Here is a tiny trained network, its code and every weight. The questions are about switching its units off for an input and a class, where a switched-off unit gives its printed mean instead of its output.

import numpy as np


def w(rows, s, z=0):
    codes = np.array(rows[::2]) - 128.0
    scale = np.full(codes.shape[1], s)
    scale[-1] = z or s
    return codes * scale


def f(y):
    return np.maximum(y, 0)


def log_softmax(a):
    a = a - a.max(-1, keepdims=True)
    return a - np.log(np.exp(a).sum(-1, keepdims=True))


def net(x, mask):
    res = np.array(x, float).reshape(1, 6) / 4 @ E
    y = f(res @ A[0][:, :-1].T + A[0][:, -1])
    res = res + np.where(mask, y, B[0][:, -1]) @ B[0][:, :-1]
    return log_softmax(res[-1] @ U[:, :-1].T + U[:, -1])


A, B = {}, {}
E = w([
[180,103,114,114,93,69,152,251],'x0',
[101,94,3,124,189,83,166,112],'x1',
[177,88,144,117,221,104,21,144],'x2',
[128,128,129,129,128,127,128,128],'x3',
[67,223,80,149,88,90,48,145],'x4',
[128,126,128,126,127,132,127,128],'x5',
],0.0048)
A[0] = w([
[119,146,146,132,138,133,124,69,99],'neuron 0',
[126,125,156,128,119,130,117,132,93],'neuron 1',
[141,102,141,124,144,137,136,127,60],'neuron 2',
[138,116,134,126,160,127,86,139,41],'neuron 3',
[123,142,134,128,144,123,127,63,115],'neuron 4',
[135,142,227,123,94,139,110,136,106],'neuron 5',
[121,153,111,131,118,127,107,137,14],'neuron 6',
[132,132,128,130,115,120,138,127,109],'neuron 7',
[121,151,112,129,114,123,101,143,2],'neuron 8',
[136,130,124,134,127,129,130,144,73],'neuron 9',
[132,135,156,128,121,134,124,140,97],'neuron 10',
[138,128,126,132,125,122,131,140,77],'neuron 11',
[140,113,134,122,163,129,71,141,46],'neuron 12',
[132,139,210,125,101,136,114,135,107],'neuron 13',
[133,123,128,129,123,121,134,157,47],'neuron 14',
[124,140,133,129,139,134,120,72,91],'neuron 15',
[140,91,147,126,141,139,153,129,44],'neuron 16',
[130,133,120,129,122,127,129,182,32],'neuron 17',
[135,113,131,127,148,126,91,135,37],'neuron 18',
[119,120,65,125,159,118,140,121,86],'neuron 19',
[141,85,150,130,144,139,164,126,51],'neuron 20',
[118,137,120,126,89,137,166,120,45],'neuron 21',
[119,138,123,129,118,131,110,135,53],'neuron 22',
[113,143,121,127,80,137,173,116,47],'neuron 23',
[133,111,88,126,146,131,145,120,95],'neuron 24',
[155,114,123,131,111,98,155,253,46],'neuron 25',
[119,106,61,124,158,121,148,118,93],'neuron 26',
[137,113,140,127,139,130,146,138,113],'neuron 27',
[118,140,124,127,98,133,157,120,55],'neuron 28',
[135,85,154,124,141,137,164,120,48],'neuron 29',
[124,111,65,124,153,120,146,119,87],'neuron 30',
[136,102,139,126,177,123,64,143,40],'neuron 31',
[142,81,157,128,144,143,171,120,43],'neuron 32',
[117,143,140,138,146,136,120,51,83],'neuron 33',
[112,156,119,125,70,137,192,111,54],'neuron 34',
[133,127,129,126,123,124,132,145,61],'neuron 35',
[103,192,75,132,97,124,60,152,17],'neuron 36',
[122,138,135,129,138,131,121,77,88],'neuron 37',
],0.014,0.00074)
B[0] = w([
[100,72,125,92,121,164,121,123,195],'neuron 0',
[132,135,103,143,114,127,121,146,157],'neuron 1',
[124,156,158,114,123,116,132,99,164],'neuron 2',
[146,118,144,151,190,103,151,144,174],'neuron 3',
[104,72,128,94,122,164,123,132,192],'neuron 4',
[138,156,32,177,61,132,109,186,244],'neuron 5',
[127,159,150,115,109,119,129,99,160],'neuron 6',
[131,123,131,131,147,127,130,131,141],'neuron 7',
[126,161,153,113,108,120,129,91,164],'neuron 8',
[120,117,128,121,129,139,129,124,139],'neuron 9',
[129,132,95,144,111,132,123,143,160],'neuron 10',
[120,117,127,121,131,142,127,127,141],'neuron 11',
[149,119,146,155,205,95,161,148,187],'neuron 12',
[137,152,48,168,76,133,113,172,223],'neuron 13',
[115,100,128,114,129,147,125,124,153],'neuron 14',
[106,75,129,96,124,160,127,124,187],'neuron 15',
[123,175,158,112,112,114,128,88,177],'neuron 16',
[104,91,129,100,124,160,120,114,167],'neuron 17',
[141,125,141,144,179,110,149,142,163],'neuron 18',
[143,150,80,168,75,136,112,174,189],'neuron 19',
[122,185,164,107,101,109,123,82,188],'neuron 20',
[150,120,146,148,196,104,134,144,174],'neuron 21',
[129,147,133,120,112,121,130,107,148],'neuron 22',
[152,117,148,152,208,94,143,149,187],'neuron 23',
[135,147,94,149,90,127,115,153,170],'neuron 24',
[68,6,128,67,136,216,117,103,253],'neuron 25',
[140,150,69,168,75,139,107,176,196],'neuron 26',
[125,147,146,114,118,126,127,103,157],'neuron 27',
[144,120,141,142,178,107,137,142,165],'neuron 28',
[123,184,163,110,103,104,121,82,187],'neuron 29',
[137,149,74,164,80,141,111,172,189],'neuron 30',
[152,116,152,162,224,89,166,152,201],'neuron 31',
[124,194,171,107,96,98,123,74,199],'neuron 32',
[95,52,132,81,123,176,123,123,213],'neuron 33',
[164,110,153,158,235,86,145,153,209],'neuron 34',
[120,112,125,119,130,140,124,128,143],'neuron 35',
[139,221,195,92,65,99,136,42,233],'neuron 36',
[108,80,130,99,124,158,127,125,181],'neuron 37',
],0.023,0.0054)
U = w([
[146,161,21,196,55,138,86,206,255],'0',
[43,17,140,38,138,204,122,107,126],'1',
[186,114,172,174,254,60,196,161,54],'2',
[127,232,201,82,73,82,129,20,49],'3',
],0.0082,0.00025)

Each question gives the input, the list of numbers given to net, and the class t.
The units are the neurons (one row each of A and B). Each row of codes is followed by its name. A weight is (code - 128) times the scale printed after its matrix; where a second scale follows, it is the last column's (A, B and U).
mask holds one flag per neuron, in row order. A switched-off neuron (its flag False) gives its mean, the last column of its row in B, instead of its output. The means were averaged over made-up inputs and are rounded, as every weight is.
A unit's drop is (log p(t) with every unit on - log p(t) with that unit switched off) / (log p(t) with every unit on - log p(t) with every unit switched off).
unit that matters most: the unit with the biggest drop
k most important neurons: the k neurons with the biggest drops, biggest first
drop when u is switched off: that unit's drop, to one decimal
input [3,7,-8,0,4,7], class 2: unit that matters most	neuron 34
input [5,-4,-2,2,5,-1], class 1: 3 most important neurons	neuron 25; neuron 32; neuron 17
input [-7,-7,1,3,-3,0], class 0: 3 most important neurons	neuron 5; neuron 13; neuron 25
input [-7,-5,8,-1,-8,2], class 2: 3 most important neurons	neuron 31; neuron 12; neuron 25
input [6,6,6,6,-7,8], class 3: 2 most important neurons	neuron 32; neuron 20
input [1,-2,7,7,6,0], class 2: 2 most important neurons	neuron 31; neuron 12
input [-7,1,6,6,8,-6], class 3: 4 most important neurons	neuron 36; neuron 25; neuron 8; neuron 6
input [-6,5,8,2,-3,4], class 2: 3 most important neurons	neuron 31; neuron 25; neuron 12
input [-4,-4,-2,-5,-3,-8], class 0: 2 most important neurons	neuron 25; neuron 5
input [1,-7,5,-7,8,4], class 3: 3 most important neurons	neuron 36; neuron 8; neuron 26
input [-2,8,-6,-4,-8,-7], class 0: 4 most important neurons	neuron 26; neuron 30; neuron 19; neuron 36
input [2,-8,8,6,-1,-5], class 0: 3 most important neurons	neuron 5; neuron 13; neuron 34
input [-6,-6,1,-4,5,1], class 0: 2 most important neurons	neuron 5; neuron 25
input [-5,5,-5,-7,-1,-7], class 0: unit that matters most	neuron 25
input [4,-1,-4,-5,8,-6], class 3: drop when neuron 36 is switched off	1.0
input [0,-7,3,3,-5,4], class 0: drop when neuron 5 is switched off	0.9
input [-3,2,-1,5,8,5], class 3: drop when neuron 36 is switched off	0.2
